Below is a small trained network, with its code and all its weights. Each question gives an input and a class and asks what happens when units are switched off, that is, made to give their printed mean instead of their output.

import numpy as np


def w(rows, s, z=0):
    codes = np.array(rows[::2]) - 128.0
    scale = np.full(codes.shape[1], s)
    scale[-1] = z or s
    return codes * scale


def f(y):
    return np.maximum(y, 0)


def log_softmax(a):
    a = a - a.max(-1, keepdims=True)
    return a - np.log(np.exp(a).sum(-1, keepdims=True))


def net(x, mask):
    res = np.array(x, float).reshape(1, 3) / 4 @ E
    y = f(res @ A[0][:, :-1].T + A[0][:, -1])
    res = res + np.where(mask, y, B[0][:, -1]) @ B[0][:, :-1]
    return log_softmax(res[-1] @ U[:, :-1].T + U[:, -1])


A, B = {}, {}
E = w([
[137,96,174,125,44,85,130,228,72,121,230],'x0',
[141,242,55,149,116,145,91,159,90,249,180],'x1',
[53,82,68,126,191,82,162,222,174,116,207],'x2',
],0.013)
A[0] = w([
[143,95,146,126,116,156,155,82,148,81,89,222],'neuron 1',
[134,232,140,177,127,166,25,117,100,164,110,251],'neuron 2',
[101,178,104,178,183,209,140,77,194,197,111,154],'neuron 3',
[87,28,167,131,194,138,210,164,223,58,91,246],'neuron 4',
[147,205,122,143,68,148,151,187,75,194,138,83],'neuron 5',
[141,190,133,102,148,193,85,51,114,86,54,166],'neuron 6',
[166,35,151,119,101,97,164,150,120,61,162,198],'neuron 7',
[2,54,110,136,157,29,124,210,151,92,238,182],'neuron 8',
[163,132,117,137,111,115,128,152,89,124,147,169],'neuron 9',
[90,79,216,106,98,110,197,58,82,42,111,171],'neuron 10',
],0.011,0.0029)
B[0] = w([
[76,95,93,89,123,158,115,175,149,136,86,192],'neuron 1',
[115,219,164,125,85,155,119,58,100,136,151,196],'neuron 2',
[124,148,52,144,117,132,93,149,130,117,106,192],'neuron 3',
[201,137,75,113,140,125,202,234,160,106,141,237],'neuron 4',
[218,161,116,130,80,130,194,134,103,146,151,192],'neuron 5',
[76,153,148,169,195,50,111,110,153,115,94,208],'neuron 6',
[111,101,83,97,171,154,172,173,152,117,111,207],'neuron 7',
[142,117,110,173,241,80,127,153,249,44,108,254],'neuron 8',
[124,116,143,119,109,178,178,100,157,104,114,157],'neuron 9',
[114,106,51,84,115,212,123,151,133,125,106,228],'neuron 10',
],0.013,0.026)
U = w([
[54,135,109,130,153,115,36,94,128,132,93,199],'0',
[118,76,155,121,147,94,105,142,74,162,134,12],'1',
[142,146,133,73,43,180,136,129,64,178,155,160],'2',
[113,25,94,98,171,124,141,239,162,86,102,196],'3',
[152,74,118,119,115,81,155,141,133,135,151,29],'4',
[182,139,245,150,96,107,141,88,103,138,134,133],'5',
[152,186,69,148,133,116,111,149,135,137,128,138],'6',
[132,111,145,108,120,89,74,141,119,154,151,3],'7',
],0.012,0.0031)

Each question gives the input, the list of numbers given to net, and the class t.
The units are the neurons (one row each of A and B). Each row of codes is followed by its name. A weight is (code - 128) times the scale printed after its matrix; where a second scale follows, it is the last column's (A, B and U).
mask holds one flag per neuron, in row order. A switched-off neuron (its flag False) gives its mean, the last column of its row in B, instead of its output. The means were averaged over made-up inputs and are rounded, as every weight is.
A unit's drop is (log p(t) with every unit on - log p(t) with that unit switched off) / (log p(t) with every unit on - log p(t) with every unit switched off).
The circuit of an input: a set's keep is (log p(t) with only the set's units on - log p(t) with every unit switched off) / (log p(t) with every unit on - log p(t) with every unit switched off). Starting from all 10 units, units are removed one at a time, each time the one whose removal leaves the highest keep (on an exact tie, the one counted first), for as long as the keep stays at least 0.8.
circuit, biggest first: the units of the circuit, biggest drop first
top k neurons: the k neurons with the biggest drops, biggest first
drop of u: that unit's drop, to one decimal
input [4,1,-5], class 2: circuit, biggest first -> (neuron 8)
input [-8,1,4], class 6: top 2 neurons -> (neuron 8; neuron 7)
input [-3,2,-1], class 0: top 2 neurons -> (neuron 4; neuron 5)
input [-4,8,0], class 6: top 2 neurons -> (neuron 3; neuron 10)
input [-8,7,-4], class 0: top 2 neurons -> (neuron 4; neuron 6)
input [-1,-3,-5], class 0: top 2 neurons -> (neuron 4; neuron 8)
input [-4,8,3], class 6: top 2 neurons -> (neuron 3; neuron 10)
input [-1,1,1], class 6: drop of neuron 8 -> 0.2
input [2,2,1], class 6: top 4 neurons -> (neuron 7; neuron 4; neuron 1; neuron 10)
input [1,6,-8], class 5: drop of neuron 6 -> 0.2
input [4,6,-7], class 2: drop of neuron 8 -> 0.4
